B:
1: [  -9  283  -33  154  -21  226 -181  -41 -116 -118  -65  -32 -158  312
  299  108  195 -158  -19 -112    4   19  169 -219 -266  -86  235  450
  -62  152  222 -153   55    8  -75 -160   95]
2: [  24  154  -36   47  114  300   39  294  -14  127  -37 -198   92  193
  122  111  387  347 -296   44 -242  326  215 -128  -73 -199   44  227
  217  -13  147 -352  -27   97 -180  -84  289]
3: [  64  103   -6  207   76  397   86  434   12  118  -34 -438   55  353
  125   76  657  422 -352   83 -344  453  428 -193 -127 -242 -145  336
  247 -135  172 -488   92   54 -133 -153  412]
4: [ -16  297 -244   14  -40    3 -216 -337  -28 -145  139  335 -102   11
  232  104 -422 -343  312   55  346 -176   45  -26 -210   25  515   24
  -61  379   86   70 -308  -21 -237  138 -238]
5: [   4   53 -191   50  -10  376   89 -153  -67  103  -10  195  131  208
  -49  152  182  116  -40  317  168   69  -23   19  123   55  174   18
   51  235  229 -479  -48   14 -182 -153 -343]
6: [ 122 -137   45 -240   -1 -267 -287  161  -18 -236   40 -126 -149 -152
  183 -243 -109   48 -163 -379   38   -7  160   22 -190 -249  -21   94
 -189  116   25   11    9  196   59  -76  293]
7: [ 364 -350  -13 -229   15  -86 -215 -258 -158 -314  201   80  -53  115
   12  -11 -177 -275  142    5  360 -274   99 -154 -190 -102  173  -82
 -233  228  164 -132  141    1  -40  -16   49]
8: [  67  110 -305  -64  -84   46 -140 -463 -230 -166   37  613 -102 -200
   42  140 -274 -435  320  -85  315 -413 -267  125  -18  194  637  -35
 -371  489  252 -189  104  -76 -154  -13 -545]
9: [ 312 -320  135  -32  119  180  -26  446  -34  -10  116 -519   30  270
   29  -69  487  421 -368   61 -188  326  455 -211 -206 -346 -363   83
  125 -148  165 -437  218   95   -7 -143  556]
10: [ -88   29 -270 -206  -79   77   32 -438  -26  -64  -96  471  181  -22
  -95   51 -157  -91   62   83  363 -156 -296  176  334  138  428  -21
 -114  395   84 -253 -215  107 -187 -116 -549]
11: [  12  -60  -41 -470  109   76 -171 -391 -220   72  -24  646  100 -125
  -22  109 -456   -3  -56  109  477 -290 -540  136  126   55  315 -249
 -160  506  252 -145 -135  211  -78 -169 -495]
12: [ 344 -124  -51   91   83  384 -129 -234 -230  -23  310  127  -76  400
   62  261  -47 -174  210  507  381 -133  194 -274 -377  -33  123 -158
   -5  257  387 -356  134 -153 -143  -13 -124]
13: [ -21  -63  -22   23 -109   14 -220   15   42 -135   44  -93 -169  146
  161 -218  -32   78  -90   39  280   85  244   46 -150 -127 -214   85
 -105  189  111 -175 -117  131   80 -226  -97]
14: [ 301 -397  -98 -152  100  233   61  114 -136  140  204   94  109  -91
 -207   21  119  353 -145  337  123   62   36  129   13  -78 -137 -426
  -29  178  277 -605  204   37  -79  -89 -164]
15: [ 151  -20 -134   29 -101 -222 -136   81   89 -402   50 -314  -90   57
  182 -160  148 -180   49 -380  -91   43  452 -127 -153 -205  217  351
 -109  -13  -91  -20   -8   22 -113   77  424]
16: [ -72  406   36 -129   77 -208 -362  243  -31 -158  -67  -79 -221 -160
  476  -65 -146  -46 -161 -595 -216   59  130 -104 -364 -283  318  417
  -55  115    5  264 -151  202  -72   40  499]
17: [  69 -432  -51 -226  -36  183   -8 -129  -23  101   71  191  117   70
 -218 -158  -63  375 -197  451  503   43  -94  241  219   -6 -353 -388
  -63  299  220 -537  -74  184   60 -329 -526]
18: [ 219 -358 -196 -156  -24   -4   34   33  -12  -38  171   76   89 -197
 -183 -117    5  204  -39  146  162   21   96  211  101  -55  -26 -337
 -107  187  109 -437   56   54  -95  -28 -181]
19: [  -3 -140 -129  -36 -158 -183 -114  196   73 -199  -49 -143 -127 -213
   57 -346  151  157 -169 -326  -20  101  219  236   40 -126 -128  115
 -241   99   11 -252   56  151   78 -189    1]
20: [ 270 -191  -58 -206  -87 -266 -255 -299 -173 -524   -7   86 -142    8
  114  -72  -50 -516  163 -490  163 -386   38 -143 -123  -65  431  304
 -444  209   87    3  268    7   -4  -60  139]
21: [-169  517 -157   50  -47 -131 -280   28   32 -173  -48   71 -202 -113
  426  -25 -194 -192   54 -408  -57   15  145  -19 -261 -122  458  388
  -58  213  -10  200 -278   98 -161   73  152]
22: [ 337 -303  -89 -104   12   70  -19  -94 -130 -201  117  -33   57  128
  -73   44  188  -88   27   14   94  -97  150 -127  -42  -86  170   13
 -139  110  167 -359  241  -34 -111  -34  102]
23: [-225  546  -32  185    7  110 -240  322   66   41  -59 -172 -217   75
  465  -36   58  164 -192 -208 -178  307  310  -66 -347 -225   74  417
  132   83   74   27 -271  150  -91  -65  275]
24: [-121  266  -94 -154  -84 -237 -321 -242    7 -313  -82  175 -154  -25
  329  -97 -334 -324   84 -394  228 -164   -8  -25 -123  -81  419  339
 -192  295  -25  241 -280  158  -73  -32    3]
25: [ -72  198 -222  -53 -178  -92 -203 -476 -124 -362 -167  391 -129   -9
  172    7 -123 -524  220 -386  251 -361 -172   25   46  127  611  395
 -401  387  114  -12   26   20  -72 -142 -341]
26: [   2   22   83  100   96  403    4  447   14  228  -19 -353   24  307
  113  -19  474  591 -453  224 -155  473  322  -84 -126 -256 -394  143
  249  -49  221 -487   -7  160  -21 -269  236]
27: [ 161 -208 -413 -171 -275 -484    6 -463  109 -671  -26  105   96 -175
  -96 -187  -48 -581  361 -526  169 -331  123   88  304   56  702  253
 -397  183 -238  -13  -23  -37 -217  153  -50]
28: [ 200 -466 -124 -425  -38 -145 -125 -447  -35 -178  187  373  118  -67
 -187 -123 -485  -77  122  255  683 -276 -171  165  158   17   81 -451
 -193  407   77 -184 -186  137  -54  -60 -457]
29: [  -1   35 -153 -363  -16  -68 -166 -544 -178 -189  -87  597   57  -84
   26   90 -378 -340  129 -156  413 -395 -438   63  153  107  599   45
 -284  472  137  -27  -99  120 -132  -94 -422]
30: [ 156 -209 -223  -84 -163   69 -129 -648 -181 -290   75  473  -50  146
  -74   35 -220 -465  335  169  627 -432 -150   41   57  193  354  -67
 -384  462  244 -278   94  -68  -50 -163 -642]
31: [ 155  -87  221  -50  157  181 -321  363  -98  117  201 -232 -216  182
  265  -82  -45  364 -294  195  127  219  302 -133 -496 -327 -439  -95
   84  104  284 -190   -3  162   98 -180  281]
32: [ 186  -87    4 -102   35  -20 -223  -69  -17 -185  185  -90  -60  213
  164  -21 -166  -78   38   77  265  -12  264 -182 -268 -191   64   18
   11  150   84  -34 -141   64  -94   22  187]
33: [ -94  142 -265  -54 -170 -162 -118 -232   30 -261  -83  229  -62 -151
  114 -121 -126 -228  116 -293  171 -133  -18  163   99   40  407  204
 -245  291  -11  -63 -142   81 -106  -56 -252]
34: [-124  305  -88  103  -49   43  -44  239   92 -133 -198 -289  -17  141
  257  -62  407  111 -239 -388 -313  276  288  -92  -25 -194  183  589
   56  -41  -23 -134  -85  132 -122 -110  367]
35: [ -26  326 -126   25  -38   38 -331 -374  -78 -193  115  289 -194  196
  341  112 -438 -426  290   44  425 -212   66 -156 -347  -12  445  158
  -85  381  143  153 -288   -4 -157   46 -168]
36: [ 176 -222 -256 -120  -90 -159  -43 -155   63 -234  187   73   42 -123
  -64 -129 -165  -96  162   22  261  -81  185  116   44  -44  200 -178
 -123  208  -22 -189 -113   12 -160   99 -113]
37: [  95  -81 -104 -141 -111 -200 -135  -70  -58 -372 -126  -22  -67  -77
   88 -149  161 -202  -42 -516  -36 -137   59    6   43  -84  289  362
 -329  128   30 -118  183   91   -5 -131  125]
38: [ 124  -21 -163  -59 -101 -207 -153 -100   18 -370   34  -52  -75  -15
  136 -107   -8 -263  109 -331   51 -105  223  -50  -85 -108  335  245
 -197  128  -29  -26   -5   25 -113   47  170]
39: [ 327 -275  151  -71  179  184  -80  445  -37   50  196 -463   20  253
   67  -31  315  432 -337  161 -117  324  443 -229 -299 -374 -343  -30
  195 -111  172 -361  119  103  -42  -64  571]
40: [  15   95 -245 -214  -20   31 -182 -403 -260  -30   32  748  -90 -361
   28  104 -435 -265  200  -56  366 -408 -447  252   10  177  538 -208
 -368  566  291 -177   51   29 -102  -64 -649]
41: [  53  -67   62   58  -36   55 -260  191   38  -75  130 -251 -211  198
  226 -204   -2  181 -146   93  198  186  390  -45 -322 -231 -347   52
   -8  106  141 -159  -99  121   82 -182  121]
42: [ 195 -234 -170 -172 -191 -263 -240 -472 -165 -518    7  292 -167  -77
   33 -132 -182 -564  275 -363  382 -474  -63   36  -13   68  408  148
 -552  354  119  -73  226  -13   33 -117 -264]
43: [ 167 -296   78 -118   75   86 -115  321   47   71  187 -279   -6  100
   30 -182   53  480 -298  255  137  292  325   16 -169 -284 -460 -221
  128   43  123 -329  -95  181   28 -134  187]
44: [ 360 -204   85  -28  195  297   59  300  -51    9  139 -463  172  443
   20  158  499  288 -265  178 -211  300  432 -391 -191 -323  -68  152
  277 -161  148 -403  138   20 -195    4  645]
45: [-139  117 -247 -256  -84  -48 -158 -474  -80  -71  -48  654    8 -224
   31  -13 -488 -187  136   -5  494 -287 -401  274  177  156  442 -129
 -244  537  124  -76 -265  142 -108 -106 -676]
46: [  18 -106 -148   36 -236 -167 -145 -106   56 -395  -78 -115 -146   63
   96 -270  147 -188   28 -316  143  -53  254   64   22  -53   58  327
 -304  135    6 -165   50   60   49 -195  -53]
47: [ 160   23 -159 -230   33   16 -106 -465 -151 -220   50  368   95  104
   39  204 -231 -381  216  -24  302 -307 -158 -143    1   30  628   71
 -125  330  117  -52  -68   -2 -246   71 -129]
48: [ 169    7  116   -5  205  307  -54  481  -65  175   89 -352   23  218
  159   79  366  475 -390  107 -258  380  329 -212 -284 -334 -197   96
  254  -71  212 -348   68  117  -98  -82  515]
49: [ 141   21    0 -406   70 -310 -367 -226 -155 -303   45  279 -112 -197
  233  -22 -467 -337   78 -432  221 -333 -160  -70 -202 -134  494   89
 -268  321   55  244  -64  155  -75   67  151]
50: [-138  413   -2  291   16  319 -111  355   44   76  -80 -333 -134  344
  363   33  401  251 -264  -28 -231  403  411 -185 -287 -224  -70  493
  203  -20  153 -214 -114   88  -87 -166  315]
51: [  -9  136  -56   20  119  388  -69   81  -52  281  144  127   25  160
  108  135  -75  339 -133  468  198  209   72   -3 -174  -93  -65 -190
  224  238  265 -335 -225   89 -153  -80 -181]
52: [ 174 -116  214   58  173  373 -200  397  -44  218  247 -358 -113  406
  200  -11  113  504 -323  478  133  376  435 -210 -471 -340 -569 -128
  269   23  302 -342  -68  123   36 -183  297]
53: [-138  103   78   62  143  509  -27  551  -39  513  -10  -98  -25   52
  102  -39  292  860 -568  379  -90  518   94  171 -112 -197 -555 -143
  247  113  351 -588  -68  249   46 -363 -110]
54: [ 324  -88  -76   34   96  253 -149 -142 -157  -39  334   83  -60  258
   91  200 -143 -135  197  404  317  -87  236 -226 -378  -90  162 -192
   35  226  278 -245   23 -110 -185   94    1]
55: [  80  -14   41 -356   20 -276 -436 -176 -168 -243   46  312 -236 -229
  255 -130 -517 -236   21 -355  332 -315 -170   42 -261 -115  242   -1
 -339  384  140  177  -44  188   61  -82  -40]
56: [ 171    5  -15   67  142  303  -42  337  -81  169  164 -162  -19  101
  104   87  225  351 -196  209 -117  260  283  -85 -267 -207  -99  -60
  159   48  245 -392   69   31 -126  -34  223]
57: [ -40  234 -108  144    8  459  -49 -154 -134  109  -24  191  -13  347
  133  218  144   12  -20  293  182   48    4 -109  -96   28  181  171
   51  263  319 -369  -37   -5 -141 -200 -283]
58: [ 101 -198  -98  203 -147  272   63  -59   65 -170   -3 -305   44  533
  -35  -72  486   70  -68  243  165  186  415 -139   51  -72 -187  263
   13   11  132 -503   58  -16  -36 -265  -38]
59: [ 177 -138 -240  -70 -180  -92 -154 -533 -169 -427   16  353 -109   13
    1   -6 -115 -572  334 -190  383 -451  -79   12   13  135  503  140
 -471  373  163 -169  199  -83  -60  -92 -374]
60: [ -34  -79   45   28   47  462   44   17   93  187   23 -199  193  634
    3   41  245  457 -299  614  299  381  231 -150   50 -151 -357   33
  363   71  164 -448 -317  163  -95 -279  -81]
61: [  36   17   -8 -204   16  -35  -84    1  -58 -186 -178  -44   61   84
  107  -24  219    3 -218 -371  -95    9  -13  -95   73 -146  254  396
 -101   85   54 -132   50  172  -75 -158  231]
62: [ 158   47   18  101  119  103  -66  583   87   36  149 -530  -39  103
  213  -55  335  407 -284  -46 -343  445  583 -164 -334 -381 -174  145
  254 -160   44 -226  -36   83 -135   65  668]
63: [   3 -121  164 -109   21  -37 -209  403   94  -52  -17 -432  -92  151
  199 -294  174  431 -432 -119  -23  338  349  -35 -169 -350 -456  178
   71  -33   39 -152 -118  284  114 -253  390]
64: [ 199 -438    3 -146   47  105   17  232  113   63  204 -286  141  153
 -130 -188  118  520 -277  391  198  313  330   52   21 -241 -462 -307
  178   21   70 -443 -135  165  -33 -114   94]
65: [ -88  -96   80  -99  -57  -91  -77  432  165 -111 -189 -487    2   84
  128 -352  419  471 -522 -345 -209  399  321   51   87 -321 -370  375
   29 -111  -64 -223  -80  317  101 -306  398]
66: [  68  174  -69   95  -12   94 -179  100 -125 -128  -18  -34 -186   37
  252   24  172  -86  -41 -250 -111    5  179  -91 -261 -111  214  315
 -150  133  200 -178  167    7  -54  -95  151]
67: [ 152  -39 -146 -280   76  107 -123 -496 -177  -66  137  514  102   72
   -8  219 -417 -249  208  247  499 -305 -257  -62  -19   61  489 -203
  -80  436  203 -115 -153   24 -227   40 -361]
68: [  79 -254  -45   -7   42  266  184  462  106  188    6 -370  199  105
 -144 -133  546  710 -473  218 -189  493  309  104  167 -226 -422  -55
  217  -95   96 -641   19  171  -61 -213  163]
69: [ -61  344 -189  174  -62  132  -45   55  -29 -122 -121  -41  -71   90
  234   73  306  -94  -29 -284 -215   92  184  -81  -89  -62  391  484
  -49   89  103 -185   36    0 -175  -56  130]
70: [  -9  291  -70  243  -14  267  -87  179  -56  -39  -59 -182 -129  255
  273   81  382   34 -111 -110 -192  192  306 -173 -242 -133  129  446
   27   41  196 -263   81    1 -103 -127  216]
71: [ 284 -434 -237 -303  -36   72   76 -538 -146 -170  107  438  241   35
 -312   92 -119 -188  186  259  493 -328 -236   77  298  135  355 -288
 -227  367  172 -432   90  -14 -171  -62 -501]
72: [-250  352   46  243  -32  150 -110  624  220   78 -141 -590 -132  229
  378 -229  462  545 -486 -174 -343  636  554  -38 -197 -351 -375  510
  270 -149  -12 -177 -259  241    5 -224  482]

[   5  239  114  -25   76  140   64  -69 -479  354 -403  -18 -314  -30
  189  366   70  -13 -106 -129  520  124   90   39 -148  227  200  332
   16] => 10
[  10  180  184 -125   66  143  101   -1 -302  398 -171 -120 -317   81
  116  320  195  -74 -175  102  469  217  241  -56  -99  138  279  210
   30] => 5
[-462 -156  111 -217  356 -148  145  322  -74   35  147 -297 -252   78
  -26 -196  246   23 -333  225   73  -39   90  -69   18  -65  166 -129
  394] => 52
[-182 -167 -354   31  -48   91  174 -495 -415 -143  202 -533   -2   36
  252 -236   21  200  469   12   38  -47 -106   91 -248  240 -136  519
  169] => 16
[-358 -106   91  -12  250  -27   36   60 -276  -27  -47  -86 -365  -19
   83   20  126   47  -88 -234  235  -41  -91    5 -121  168   19  205
  279] => 15
[ 298  -40 -352  -15 -313  159 -116 -463  -76    5  172  -12  331 -111
  105  -81 -313   60  244  215  -42  -42   55  189 -157  209   74  333
   -3] => 11
[-486  257  373   71  296  157   43   57 -351  234 -392  -27 -491  157
    4  520  173   37   80 -455  410  187   20  -96 -325  257  100  368
  294] => 65
[ -38  409  150  135  -72   51 -373  245  377   47 -475  532  286 -115
 -325  247 -619   96  -39  -18 -211 -142 -220  100  125   70   77 -197
  287] => 17
[ -65  172 -150  116 -343  -43 -292   82  481 -307  -35 -160   41  103
 -166 -176 -536  197  336  303 -380 -255 -518   61  262  -97 -173 -144
  -12] => 48
[-140  284  200 -114   74   78   74  154 -225  345 -284 -254 -395  168
   75  302  144  -18 -123  163  386  156   99  -84  -38   24  244  109
    3] => 25
[ 117  -90 -340  -31 -166   18  -47 -261 -111  -86  112 -128  203 -128
  117 -247 -243  108  112  231  -56 -152  -89  168   -9  118   13  185
   82] => 67
[-412  176  267  199   81   70   14  112  227 -170 -146 -177 -200  157
 -211  -23 -135  201  334  -75 -126   -8 -402 -147  252  116 -276  -91
  443] => 6
[-144 -117   21  -27  -21  -84 -164  189  401 -217  214   23   -8   -9
 -182 -256 -216   65  -70  231 -230 -164 -212   10  232  -40  -36 -231
  270] => 7
[ -86  155    7  -77  138   34   60   19 -471  281 -351  -64 -226  -63
  186  211   48   20 -195  -51  408   16   70   80 -144  153  221  260
   75] => 45
[  91  435  -90  110 -343   58 -216   32  178    7 -401 -120    8   70
  -46  115 -490  164  265  273  -79 -126 -375   76  215  -18  -36  -20
 -128] => 69
[ -63   96 -563   23 -111 -103  -51 -180 -143 -167 -213 -214  605 -200
   54 -400 -551  305  234  336 -367 -382 -281  288   21   38  -53   81
  246] => 35
[  52  143 -165  300 -186   21 -338 -104  287 -319 -296  470  477 -304
 -199 -166 -788  243  269 -143 -384 -341 -533  227  243  222 -277  -58
  381] => 36
[  34   64  101 -124   22   44  -15   78  -75  211  -45   -3 -185   -3
   38  105   36  -55 -245  178  254   57  115    3   27   63  220   36
   70] => 26
[ 450  141 -325   25 -445  108 -204 -275  245  -11   25   94  532 -150
  -52 -171 -568   99  193  479 -236 -126 -100  182  193   81   23   -7
    0] => 70
[ 480   27 -110   97 -376  144 -307 -217  576 -108  185  511  670 -247
 -273 -207 -661   46  105  345 -385 -101  -91  134  317  161  -47 -202
  272] => 42
[  -4   43  -45  -37  107  103   18 -178 -481  228 -212   99  -80 -140
  184  198    2    3 -110 -173  371   33  138  118 -263  266  190  389
  153] => 33
[-223   37 -156   10  -96 -148 -153  222  408 -290   41 -198  164   30
 -184 -376 -409  200   96  405 -438 -297 -387   59  306 -143 -112 -301
  247] => 54
[-344 -278 -201  -42   77   52  144 -343 -318 -158  360 -505 -204  117
  190 -183  194  123  320  -48   73    6  -15   13 -317  183  -66  462
  210] => 49
[ 195  159 -145   50 -305   63 -157 -122   73  -28 -107  -69  -17  -21
   51  -16 -343   82  158  220   16 -103 -249  101  157   76  -21   84
 -100] => 2
[ 105  -11  190  -63  -37   87 -145   51   89  131   56  242 -232  -38
  -30  169  -27 -110 -237   17  242   74   77   -9   28  126  177   36
   75] => 71
[ 116  -65  162 -182   38   62  -34   88   48  239  166  130 -132  -31
  -18   76   86 -137 -372  237  242  124  270  -31   27   66  290  -33
  125] => 59
[ 161  141   30 -115  -41  304  302 -411 -301  430   83 -325  148   96
  102  117  178    3  169  357  279  339  424  -96 -113  249  193  306
  199] => 57
[-176   35  101  123  131  -26 -205  145  110 -122 -219  405   67 -208
 -157  -19 -344   98 -110 -232  -75 -184 -261  103  109  176  -61  -65
  430] => 64
[-393   -1 -141  -92  292  -95  217   37 -581   83 -252 -432 -237  -15
  232 -108  151  152  -84    3  255 -117  -77   73 -126   99   82  240
  241] => 4
[ 373  -56 -342  173 -563   64 -349 -297  597 -416  278  138  464 -143
 -159 -400 -734  173  414  355 -503 -276 -461  176  364   84 -279 -104
   52] => 44
[-169 -220  152 -171   88   46   10   21   41   49  409 -152 -369  145
   11   12  256 -100 -153  115  195  137  181  -97 -131   53  172  111
  138] => 20
[ -83 -202 -118  -36   88   49   -8 -234 -274  -11  145   42  -36 -130
  119  -39   10   18  -12 -144  168  -29   70  113 -243  249   74  342
  233] => 38
[-160   -6  223  -45  -27   34 -153  194  305  -31  165  -29 -349  155
 -134   78  -18  -39  -63  113   44   43  -86  -97   83  -14   65  -78
   96] => 22
